Here is a tiny trained network, its code and every weight. The questions are about switching its units off for an input and a target symbol, where a switched-off unit gives its printed mean instead of its output.

import numpy as np


def w(rows, s, z=0):
    codes = np.array(rows[::2]) - 128.0
    scale = np.full(codes.shape[1], s)
    scale[-1] = z or s
    return codes * scale


def f(y):
    return y / 2 * (1 + np.tanh(0.7978845608 * (y + 0.044715 * y**3)))


def softmax(a):
    e = np.exp(a - a.max(-1, keepdims=True))
    return e / e.sum(-1, keepdims=True)


def log_softmax(a):
    a = a - a.max(-1, keepdims=True)
    return a - np.log(np.exp(a).sum(-1, keepdims=True))


def net(x, mask):
    ids = ['αγδεζηθλμξπστφψω'.index(c) for c in x.split()]
    T = len(ids)
    res = E[ids] + P[:T]
    u = 0
    for l in range(2):
        r = res
        for j in range(3):
            rows = slice(4 * j, 4 * j + 4)
            q, k, v = (r @ M[l][rows].T for M in (Q, K, V))
            z = softmax(np.where(np.tri(T) > 0, q @ k.T / 4**0.5, -1e9)) @ v
            o = O[l][rows]
            res = res + np.where(mask[u + j], z, o[:, -1]) @ o[:, :-1]
        u += 3
        y = f(res @ A[l][:, :-1].T + A[l][:, -1])
        res = res + np.where(mask[u : u + 8], y, B[l][:, -1]) @ B[l][:, :-1]
        u += 8
    return log_softmax(res[-1] @ U[:, :-1].T + U[:, -1])


Q, K, V, O, A, B = {}, {}, {}, {}, {}, {}
E = w([
[196,93,223],'α',
[84,167,198],'γ',
[234,192,105],'δ',
[124,219,74],'ε',
[87,186,126],'ζ',
[249,107,102],'η',
[180,149,133],'θ',
[135,70,86],'λ',
[183,210,73],'μ',
[161,38,237],'ξ',
[227,114,119],'π',
[141,181,83],'σ',
[94,194,103],'τ',
[76,184,156],'φ',
[180,195,78],'ψ',
[233,196,117],'ω',
],0.011)
P = w([
[143,232,149],'0',
[254,68,31],'1',
[250,87,28],'2',
[192,109,40],'3',
[67,154,148],'4',
[115,167,140],'5',
[155,168,143],'6',
[111,226,129],'7',
[158,170,116],'8',
[139,191,120],'9',
[188,211,147],'10',
],0.0087)
Q[0] = w([
[221,246,119],'0.h0',
[88,173,150],'0.h0',
[199,162,170],'0.h0',
[121,225,121],'0.h0',
[4,249,202],'0.h1',
[151,231,141],'0.h1',
[254,110,141],'0.h1',
[116,93,41],'0.h1',
[164,211,162],'0.h2',
[63,53,116],'0.h2',
[124,126,22],'0.h2',
[28,69,94],'0.h2',
],0.0093)
K[0] = w([
[157,212,181],'0.h0',
[160,170,124],'0.h0',
[72,148,254],'0.h0',
[131,148,205],'0.h0',
[146,125,64],'0.h1',
[90,162,28],'0.h1',
[141,128,119],'0.h1',
[192,107,85],'0.h1',
[70,158,166],'0.h2',
[109,76,95],'0.h2',
[84,176,99],'0.h2',
[107,30,131],'0.h2',
],0.012)
V[0] = w([
[97,134,196],'0.h0',
[100,117,233],'0.h0',
[112,73,215],'0.h0',
[105,166,6],'0.h0',
[38,199,215],'0.h1',
[180,85,129],'0.h1',
[177,90,253],'0.h1',
[101,129,95],'0.h1',
[79,191,88],'0.h2',
[212,138,166],'0.h2',
[18,154,114],'0.h2',
[43,159,155],'0.h2',
],0.011)
O[0] = w([
[67,160,111,139],'0.h0',
[3,129,128,113],'0.h0',
[42,51,26,7],'0.h0',
[228,124,223,156],'0.h0',
[113,159,197,11],'0.h1',
[142,162,56,136],'0.h1',
[70,162,105,4],'0.h1',
[174,98,122,119],'0.h1',
[38,98,180,243],'0.h2',
[124,96,95,237],'0.h2',
[182,31,248,79],'0.h2',
[144,35,216,112],'0.h2',
],0.0057,0.004)
A[0] = w([
[220,197,209,77],'0.n0',
[254,33,105,212],'0.n1',
[23,234,112,68],'0.n2',
[78,149,20,201],'0.n3',
[88,199,120,132],'0.n4',
[196,76,26,201],'0.n5',
[161,122,168,2],'0.n6',
[251,110,100,126],'0.n7',
],0.0091,0.0059)
B[0] = w([
[159,136,104,254],'0.n0',
[33,231,204,249],'0.n1',
[161,87,19,171],'0.n2',
[126,176,199,214],'0.n3',
[159,134,189,169],'0.n4',
[63,131,147,239],'0.n5',
[201,2,149,117],'0.n6',
[80,61,59,250],'0.n7',
],0.0064,0.0072)
Q[1] = w([
[144,188,7],'1.h0',
[87,128,194],'1.h0',
[196,183,154],'1.h0',
[129,44,243],'1.h0',
[162,107,120],'1.h1',
[157,88,223],'1.h1',
[159,110,58],'1.h1',
[157,121,98],'1.h1',
[81,173,96],'1.h2',
[93,138,162],'1.h2',
[109,162,134],'1.h2',
[162,199,174],'1.h2',
],0.011)
K[1] = w([
[166,49,95],'1.h0',
[85,102,150],'1.h0',
[166,94,89],'1.h0',
[97,99,200],'1.h0',
[74,161,127],'1.h1',
[113,141,142],'1.h1',
[109,41,133],'1.h1',
[42,172,129],'1.h1',
[131,107,166],'1.h2',
[183,159,173],'1.h2',
[186,131,153],'1.h2',
[254,191,106],'1.h2',
],0.015)
V[1] = w([
[160,144,203],'1.h0',
[95,148,149],'1.h0',
[93,137,248],'1.h0',
[61,152,161],'1.h0',
[148,193,116],'1.h1',
[84,97,212],'1.h1',
[167,97,140],'1.h1',
[152,78,94],'1.h1',
[77,182,26],'1.h2',
[112,104,47],'1.h2',
[77,102,68],'1.h2',
[52,122,127],'1.h2',
],0.013)
O[1] = w([
[58,141,107,148],'1.h0',
[183,181,128,172],'1.h0',
[113,211,58,136],'1.h0',
[202,177,96,183],'1.h0',
[93,62,151,255],'1.h1',
[142,212,180,77],'1.h1',
[38,53,143,64],'1.h1',
[182,98,143,23],'1.h1',
[100,96,3,165],'1.h2',
[189,121,22,39],'1.h2',
[205,148,101,18],'1.h2',
[216,249,96,62],'1.h2',
],0.0072,0.0089)
A[1] = w([
[106,217,152,12],'1.n0',
[200,219,118,115],'1.n1',
[6,179,158,168],'1.n2',
[51,171,143,132],'1.n3',
[145,132,167,180],'1.n4',
[134,184,177,253],'1.n5',
[131,71,168,88],'1.n6',
[159,33,116,227],'1.n7',
],0.013,0.0041)
B[1] = w([
[40,94,207,190],'1.n0',
[224,120,158,181],'1.n1',
[171,141,80,252],'1.n2',
[249,90,178,204],'1.n3',
[3,132,73,145],'1.n4',
[61,115,49,191],'1.n5',
[216,130,100,152],'1.n6',
[71,157,167,160],'1.n7',
],0.0065,0.032)
U = w([
[107,97,215,75],'α',
[219,36,173,57],'γ',
[23,189,43,90],'δ',
[150,246,131,190],'ε',
[151,197,175,255],'ζ',
[157,118,75,82],'η',
[2,181,136,54],'θ',
[220,79,134,60],'λ',
[64,70,95,141],'μ',
[212,51,177,107],'ξ',
[71,174,42,120],'π',
[138,99,191,206],'σ',
[75,36,100,51],'τ',
[128,148,134,228],'φ',
[65,149,72,150],'ψ',
[45,232,141,86],'ω',
],0.0083,0.0051)

Each question gives the input, a string of symbols that net reads in full, and the target symbol t.
The units are the heads (4 rows each of Q, K, V and O) and the neurons (one row each of A and B). Each row of codes is followed by its name. A weight is (code - 128) times the scale printed after its matrix; where a second scale follows, it is the last column's (O, A, B and U).
mask holds one flag per unit, layer by layer, with each layer's heads first. A switched-off unit (its flag False) gives its mean, the last column of its rows in O or B, instead of its output. The means were averaged over made-up inputs and are rounded, as every weight is.
A unit's drop is (log p(t) with every unit on - log p(t) with that unit switched off) / (log p(t) with every unit on - log p(t) with every unit switched off).
The circuit of an input: a set's keep is (log p(t) with only the set's units on - log p(t) with every unit switched off) / (log p(t) with every unit on - log p(t) with every unit switched off). Starting from the 12 units with the biggest drops (on a tie, the unit counted first), units are removed one at a time, each time the one whose removal leaves the highest keep (on an exact tie, the one counted first), for as long as the keep stays at least 0.8.
circuit, biggest first: the units of the circuit, biggest drop first
top k neurons in layer l: the k neurons of layer l with the biggest drops, biggest first
heads that matter: for each layer, one digit per head in row order, 1 if its drop is at least 0.15 and else 0, layers parted by /
input ω ω γ, target τ: circuit, biggest first	[0.h2, 1.h2, 1.h0]
input η α τ, target π: heads that matter	001 / 001
input ε τ η γ φ, target α: circuit, biggest first	[1.h2, 0.h0]
input γ σ ζ μ, target ε: top 2 neurons in layer 0	[0.n2, 0.n3]
input φ ψ ω ω, target ζ: top 2 neurons in layer 0	[0.n1, 0.n2]
input φ φ η, target ζ: circuit, biggest first	[1.h0, 0.h2, 1.h1]
input ε γ λ ψ ε ζ μ ε ψ, target α: circuit, biggest first	[1.h2, 0.h0, 0.h2, 0.n1]
input ε ζ τ τ ψ θ ψ τ γ ω, target α: circuit, biggest first	[1.h2, 0.h0, 0.h2]
input ξ γ γ γ, target η: heads that matter	111 / 001
input ζ ψ η, target θ: top 3 neurons in layer 1	[1.n5, 1.n0, 1.n4]
input ε γ λ ω γ λ, target α: circuit, biggest first	[1.h2, 0.h0, 0.n1]
input φ θ τ ε μ γ, target ζ: circuit, biggest first	[1.h0, 0.h2, 1.n3, 1.h2]
input δ ω μ γ, target τ: heads that matter	111 / 111
input ε ζ γ φ ξ ψ, target α: circuit, biggest first	[1.h2, 0.h0, 0.h1]
input ξ δ γ, target λ: circuit, biggest first	[0.h0, 1.h0, 1.h2]
input γ ε λ θ δ ω γ ξ μ σ, target ε: top 3 neurons in layer 0	[0.n1, 0.n3, 0.n0]
input ε μ ζ λ γ γ, target α: top 2 neurons in layer 0	[0.n0, 0.n7]
input γ η ξ, target ζ: top 3 neurons in layer 1	[1.n1, 1.n0, 1.n2]
input ζ ψ ε, target θ: heads that matter	011 / 001
input φ φ ε θ, target ζ: circuit, biggest first	[0.n1, 0.h2, 1.h2]
input π γ ω, target δ: heads that matter	001 / 001
input α γ ε ε, target η: heads that matter	101 / 101
input ε φ τ, target α: circuit, biggest first	[1.h2, 0.h0, 0.n1]
input μ τ τ, target γ: top 3 neurons in layer 0	[0.n0, 0.n1, 0.n5]
input ε ω ε φ ζ τ μ η θ η, target α: circuit, biggest first	[1.h2, 0.h0]
input ε φ τ π φ θ λ ω η α, target α: top 2 neurons in layer 0	[0.n0, 0.n2]
input φ γ γ α γ ψ φ ε γ τ, target ζ: circuit, biggest first	[1.h0, 0.h2, 1.n3, 1.h2]
